Here is a tiny trained network, its code and every weight. The questions are about switching its units off for an input and a target symbol, where a switched-off unit gives its printed mean instead of its output.

import numpy as np


def w(rows, s, z=0):
    codes = np.array(rows[::2]) - 128.0
    scale = np.full(codes.shape[1], s)
    scale[-1] = z or s
    return codes * scale


def norm(h):
    return h / np.sqrt((h * h).mean(-1, keepdims=True) + 1e-5)


def f(y):
    return np.maximum(y, 0)


def softmax(a):
    e = np.exp(a - a.max(-1, keepdims=True))
    return e / e.sum(-1, keepdims=True)


def log_softmax(a):
    a = a - a.max(-1, keepdims=True)
    return a - np.log(np.exp(a).sum(-1, keepdims=True))


def net(x, mask):
    ids = ['αδεζμξπστφψω'.index(c) for c in x.split()]
    T = len(ids)
    res = E[ids] + P[:T]
    r = norm(res)
    for j in range(3):
        rows = slice(4 * j, 4 * j + 4)
        q, k, v = (r @ M[0][rows].T for M in (Q, K, V))
        z = softmax(np.where(np.tri(T) > 0, q @ k.T / 4**0.5, -1e9)) @ v
        o = O[0][rows]
        res = res + np.where(mask[j], z, o[:, -1]) @ o[:, :-1]
    y = f(norm(res) @ A[0][:, :-1].T + A[0][:, -1])
    res = res + np.where(mask[3:11], y, B[0][:, -1]) @ B[0][:, :-1]
    return log_softmax(norm(res)[-1] @ U[:, :-1].T + U[:, -1])


Q, K, V, O, A, B = {}, {}, {}, {}, {}, {}
E = w([
[163,77,109,128],'α',
[167,64,125,150],'δ',
[54,132,107,140],'ε',
[64,166,105,207],'ζ',
[253,222,137,205],'μ',
[165,76,112,133],'ξ',
[129,119,168,95],'π',
[50,127,104,139],'σ',
[52,131,107,139],'τ',
[140,69,114,228],'φ',
[74,118,68,146],'ψ',
[167,69,125,150],'ω',
],0.022)
P = w([
[59,7,168,141],'0',
[88,61,133,85],'1',
[100,71,138,106],'2',
[108,83,130,99],'3',
[116,92,128,106],'4',
[121,104,117,99],'5',
[126,111,114,104],'6',
[132,117,110,106],'7',
[137,125,103,108],'8',
[145,134,97,112],'9',
[152,145,91,117],'10',
[160,152,91,125],'11',
[168,158,95,131],'12',
],0.014)
Q[0] = w([
[221,72,97,202],'H1',
[157,38,44,134],'H1',
[132,155,114,164],'H1',
[190,194,142,81],'H1',
[205,6,132,98],'H2',
[33,221,235,83],'H2',
[40,125,100,182],'H2',
[157,189,146,103],'H2',
[105,150,175,202],'H3',
[56,104,134,151],'H3',
[168,35,138,134],'H3',
[190,160,88,152],'H3',
],0.018)
K[0] = w([
[180,187,60,231],'H1',
[130,122,40,136],'H1',
[101,157,181,142],'H1',
[172,168,144,70],'H1',
[90,80,2,173],'H2',
[72,97,214,24],'H2',
[138,64,164,143],'H2',
[138,202,167,90],'H2',
[139,113,144,201],'H3',
[95,54,125,130],'H3',
[178,111,242,109],'H3',
[216,171,125,111],'H3',
],0.016)
V[0] = w([
[131,171,59,206],'H1',
[178,93,82,102],'H1',
[102,88,103,182],'H1',
[119,42,136,117],'H1',
[116,170,122,111],'H2',
[152,181,150,165],'H2',
[73,129,44,68],'H2',
[91,127,6,160],'H2',
[34,151,56,152],'H3',
[138,84,128,140],'H3',
[93,91,87,198],'H3',
[119,178,220,143],'H3',
],0.014)
O[0] = w([
[99,168,57,63,144],'H1',
[27,96,118,137,158],'H1',
[122,195,123,166,252],'H1',
[116,152,175,219,254],'H1',
[129,139,175,164,33],'H2',
[157,138,123,201,10],'H2',
[71,174,207,93,160],'H2',
[31,233,134,81,233],'H2',
[162,79,4,81,134],'H3',
[92,197,141,95,195],'H3',
[107,182,55,95,195],'H3',
[211,116,145,206,44],'H3',
],0.012,0.0055)
A[0] = w([
[133,189,188,130,113],'N1',
[142,88,194,114,40],'N2',
[88,91,186,109,214],'N3',
[157,84,253,124,3],'N4',
[152,98,81,110,165],'N5',
[143,130,141,30,217],'N6',
[144,149,128,77,113],'N7',
[75,130,70,161,99],'N8',
],0.026,0.0052)
B[0] = w([
[100,87,89,98,222],'N1',
[99,105,131,64,160],'N2',
[174,172,171,167,233],'N3',
[156,61,134,2,196],'N4',
[115,181,132,117,205],'N5',
[165,126,95,165,218],'N6',
[156,136,144,122,165],'N7',
[101,60,126,142,251],'N8',
],0.039,0.011)
U = w([
[100,140,148,170,124],'α',
[105,120,153,160,90],'δ',
[119,123,112,137,1],'ε',
[110,165,4,82,56],'ζ',
[211,164,88,157,245],'μ',
[95,139,161,188,144],'ξ',
[150,97,140,47,213],'π',
[118,130,113,135,5],'σ',
[112,127,111,140,4],'τ',
[38,69,81,168,215],'φ',
[40,230,139,103,114],'ψ',
[107,116,148,163,102],'ω',
],0.014,0.0038)

Each question gives the input, a string of symbols that net reads in full, and the target symbol t.
The units are the heads (4 rows each of Q, K, V and O) and the neurons (one row each of A and B). Each row of codes is followed by its name. A weight is (code - 128) times the scale printed after its matrix; where a second scale follows, it is the last column's (O, A, B and U).
mask holds one flag per unit, heads first, then neurons. A switched-off unit (its flag False) gives its mean, the last column of its rows in O or B, instead of its output. The means were averaged over made-up inputs and are rounded, as every weight is.
A unit's drop is (log p(t) with every unit on - log p(t) with that unit switched off) / (log p(t) with every unit on - log p(t) with every unit switched off).
The circuit of an input: a set's keep is (log p(t) with only the set's units on - log p(t) with every unit switched off) / (log p(t) with every unit on - log p(t) with every unit switched off). Starting from all 11 units, units are removed one at a time, each time the one whose removal leaves the highest keep (on an exact tie, the one counted first), for as long as the keep stays at least 0.8.
units of the circuit, in order: the units of the circuit, biggest drop first
unit that matters most: the unit with the biggest drop
k most important neurons: the k neurons with the biggest drops, biggest first
which heads matter: for each layer, one digit per head in row order, 1 if its drop is at least 0.15 and else 0, layers parted by /
input ζ ξ τ ξ, target ζ: units of the circuit, in order : [H3 N8 N6]
input τ ξ π π ψ ξ δ, target ψ: 2 most important neurons : [N8 N3]
input ψ δ α ω τ α α ζ φ φ φ δ ε, target φ: which heads matter : 100
input μ ξ π τ α ψ ω π ε ω φ ω, target φ: unit that matters most : H1
input δ σ μ α π ε ε ζ α ω, target ζ: which heads matter : 110
input α ε ω ζ π μ, target μ: 2 most important neurons : [N8 N4]
input ψ π π α μ ε α, target μ: which heads matter : 100
input σ δ ε δ ζ φ α, target φ: which heads matter : 010
input ξ μ π ψ μ π ξ φ μ α ω π ε, target φ: units of the circuit, in order : [H3 H1 N8]
input π δ δ μ ψ ξ, target ψ: 2 most important neurons : [N4 N1]
input ψ ε δ φ μ α φ φ μ ξ ζ α, target ζ: 4 most important neurons : [N3 N1 N8 N4]
input μ ε μ ψ α ζ π φ ω, target φ: 2 most important neurons : [N1 N4]
input π π μ σ ψ μ δ μ α φ α, target φ: 2 most important neurons : [N3 N4]
input π ζ ξ δ, target ζ: 3 most important neurons : [N1 N8 N4]
input π ε ε ξ δ ψ π ε ξ ζ ω α, target ζ: units of the circuit, in order : [H1 H2 N6]
input ξ δ ξ, target ξ: units of the circuit, in order : [H1 N3]
input φ ξ μ ξ δ, target μ: which heads matter : 101
input ψ ε ε ω τ ω, target ψ: which heads matter : 011
input π π δ φ σ ω ξ ψ ζ τ δ δ, target ζ: 2 most important neurons : [N1 N6]
input δ ψ ξ ω, target ψ: which heads matter : 010
input ζ ζ ε μ ξ δ, target μ: which heads matter : 100
